Below are the code and all the weights of a small trained network. Each question names an input and a class and asks about switching units off, where a switched-off unit gives its printed mean instead of its output.

import numpy as np


def w(rows, s, z=0):
    codes = np.array(rows[::2]) - 128.0
    scale = np.full(codes.shape[1], s)
    scale[-1] = z or s
    return codes * scale


def f(y):
    return y / 2 * (1 + np.tanh(0.7978845608 * (y + 0.044715 * y**3)))


def log_softmax(a):
    a = a - a.max(-1, keepdims=True)
    return a - np.log(np.exp(a).sum(-1, keepdims=True))


def net(x, mask):
    res = np.array(x, float).reshape(1, 6) / 4 @ E
    y = f(res @ A[0][:, :-1].T + A[0][:, -1])
    res = res + np.where(mask, y, B[0][:, -1]) @ B[0][:, :-1]
    return log_softmax(res[-1] @ U[:, :-1].T + U[:, -1])


A, B = {}, {}
E = w([
[69,106,150,212,254,103,186],'x0',
[106,161,249,156,141,147,134],'x1',
[188,130,186,98,217,119,69],'x2',
[89,60,115,57,83,83,43],'x3',
[124,139,110,237,75,138,36],'x4',
[30,121,63,86,172,203,150],'x5',
],0.0082)
A[0] = w([
[171,94,88,95,143,99,75,128],'N1',
[99,123,96,82,127,143,122,32],'N2',
[126,121,123,85,79,132,131,169],'N3',
[107,144,164,102,101,129,143,59],'N4',
[149,131,72,162,162,111,137,114],'N5',
[129,151,119,102,136,100,110,54],'N6',
[116,131,132,123,167,171,117,9],'N7',
[146,138,147,146,121,142,190,1],'N8',
[142,120,112,95,145,135,126,53],'N9',
[73,150,238,82,117,167,100,81],'N10',
[34,93,66,78,39,111,142,111],'N11',
[127,139,142,89,121,144,139,132],'N12',
[180,98,151,172,52,74,134,180],'N13',
[155,109,193,160,160,94,60,197],'N14',
[129,118,179,163,110,91,124,71],'N15',
[158,122,128,85,103,104,123,106],'N16',
[109,177,165,170,102,170,250,106],'N17',
[131,87,159,162,116,40,187,124],'N18',
[170,134,183,197,17,95,149,119],'N19',
[141,170,125,139,134,121,140,64],'N20',
[150,153,108,158,141,147,203,110],'N21',
[204,103,80,59,57,83,118,105],'N22',
[135,149,33,116,147,174,153,28],'N23',
[89,96,51,127,73,104,161,170],'N24',
],0.016,0.0028)
B[0] = w([
[193,108,136,191,128,151,180,189],'N1',
[134,172,135,97,99,134,93,165],'N2',
[146,142,95,73,129,156,146,186],'N3',
[138,118,95,161,118,155,128,146],'N4',
[115,105,166,182,123,122,157,162],'N5',
[149,116,134,129,130,142,148,134],'N6',
[162,145,168,137,113,79,100,144],'N7',
[110,128,97,177,113,158,151,160],'N8',
[128,134,138,132,106,139,76,141],'N9',
[135,95,162,223,161,87,154,194],'N10',
[45,161,65,22,114,135,156,254],'N11',
[143,120,135,129,124,124,99,152],'N12',
[117,152,218,101,172,102,91,217],'N13',
[48,113,121,170,124,101,163,207],'N14',
[98,142,131,81,159,115,125,164],'N15',
[160,140,112,162,115,149,106,171],'N16',
[166,60,66,225,79,178,189,228],'N17',
[28,122,115,168,140,99,146,186],'N18',
[250,153,165,68,140,131,62,236],'N19',
[129,87,111,131,113,120,100,139],'N20',
[128,102,112,196,133,140,162,187],'N21',
[221,128,135,94,110,167,79,245],'N22',
[62,106,126,138,139,102,160,183],'N23',
[46,156,136,86,146,94,109,221],'N24',
],0.019,0.014)
U = w([
[149,158,199,138,196,106,69,36],'0',
[94,188,116,63,133,157,94,111],'1',
[254,152,159,116,115,217,55,11],'2',
[106,85,151,218,172,122,155,249],'3',
],0.0095,0.0016)

Each question gives the input, the list of numbers given to net, and the class t.
The units are the neurons (one row each of A and B). Each row of codes is followed by its name. A weight is (code - 128) times the scale printed after its matrix; where a second scale follows, it is the last column's (A, B and U).
mask holds one flag per neuron, in row order. A switched-off neuron (its flag False) gives its mean, the last column of its row in B, instead of its output. The means were averaged over made-up inputs and are rounded, as every weight is.
A unit's drop is (log p(t) with every unit on - log p(t) with that unit switched off) / (log p(t) with every unit on - log p(t) with every unit switched off).
The circuit of an input: a set's keep is (log p(t) with only the set's units on - log p(t) with every unit switched off) / (log p(t) with every unit on - log p(t) with every unit switched off). Starting from the 12 units with the biggest drops (on a tie, the unit counted first), units are removed one at a time, each time the one whose removal leaves the highest keep (on an exact tie, the one counted first), for as long as the keep stays at least 0.8.
circuit, biggest first: the units of the circuit, biggest drop first
unit that matters most: the unit with the biggest drop
k most important neurons: the k neurons with the biggest drops, biggest first
drop of u: that unit's drop, to one decimal
input [-7,-3,1,3,-8,2], class 2: unit that matters most	N22
input [3,4,-8,0,5,1], class 1: 3 most important neurons	(N10; N22; N19)
input [2,-2,-6,3,1,-8], class 0: 3 most important neurons	(N13; N18; N19)
input [4,-2,-8,-1,3,6], class 1: 2 most important neurons	(N11; N24)
input [1,-1,4,-1,7,-1], class 0: 2 most important neurons	(N17; N11)
input [1,-5,4,-3,0,7], class 3: 4 most important neurons	(N11; N19; N23; N22)
input [-2,-7,4,-3,4,4], class 3: 2 most important neurons	(N19; N23)
input [3,-1,8,7,-1,6], class 3: 2 most important neurons	(N19; N22)
input [0,-3,4,-2,4,-5], class 0: 3 most important neurons	(N14; N17; N13)
input [-4,7,5,-5,2,-2], class 3: 2 most important neurons	(N14; N10)
input [-8,-5,2,-8,7,7], class 1: 2 most important neurons	(N17; N10)
input [-1,1,5,0,-1,0], class 3: 3 most important neurons	(N19; N22; N13)
input [0,-5,-7,3,2,-5], class 1: 2 most important neurons	(N11; N24)
input [4,1,-8,8,-3,-8], class 1: circuit, biggest first	(N11)
input [5,0,-7,7,4,-8], class 0: drop of N19	0.6
input [-2,5,7,1,-8,7], class 0: drop of N12	0.1
input [1,4,-1,2,2,-2], class 0: drop of N17	0.5
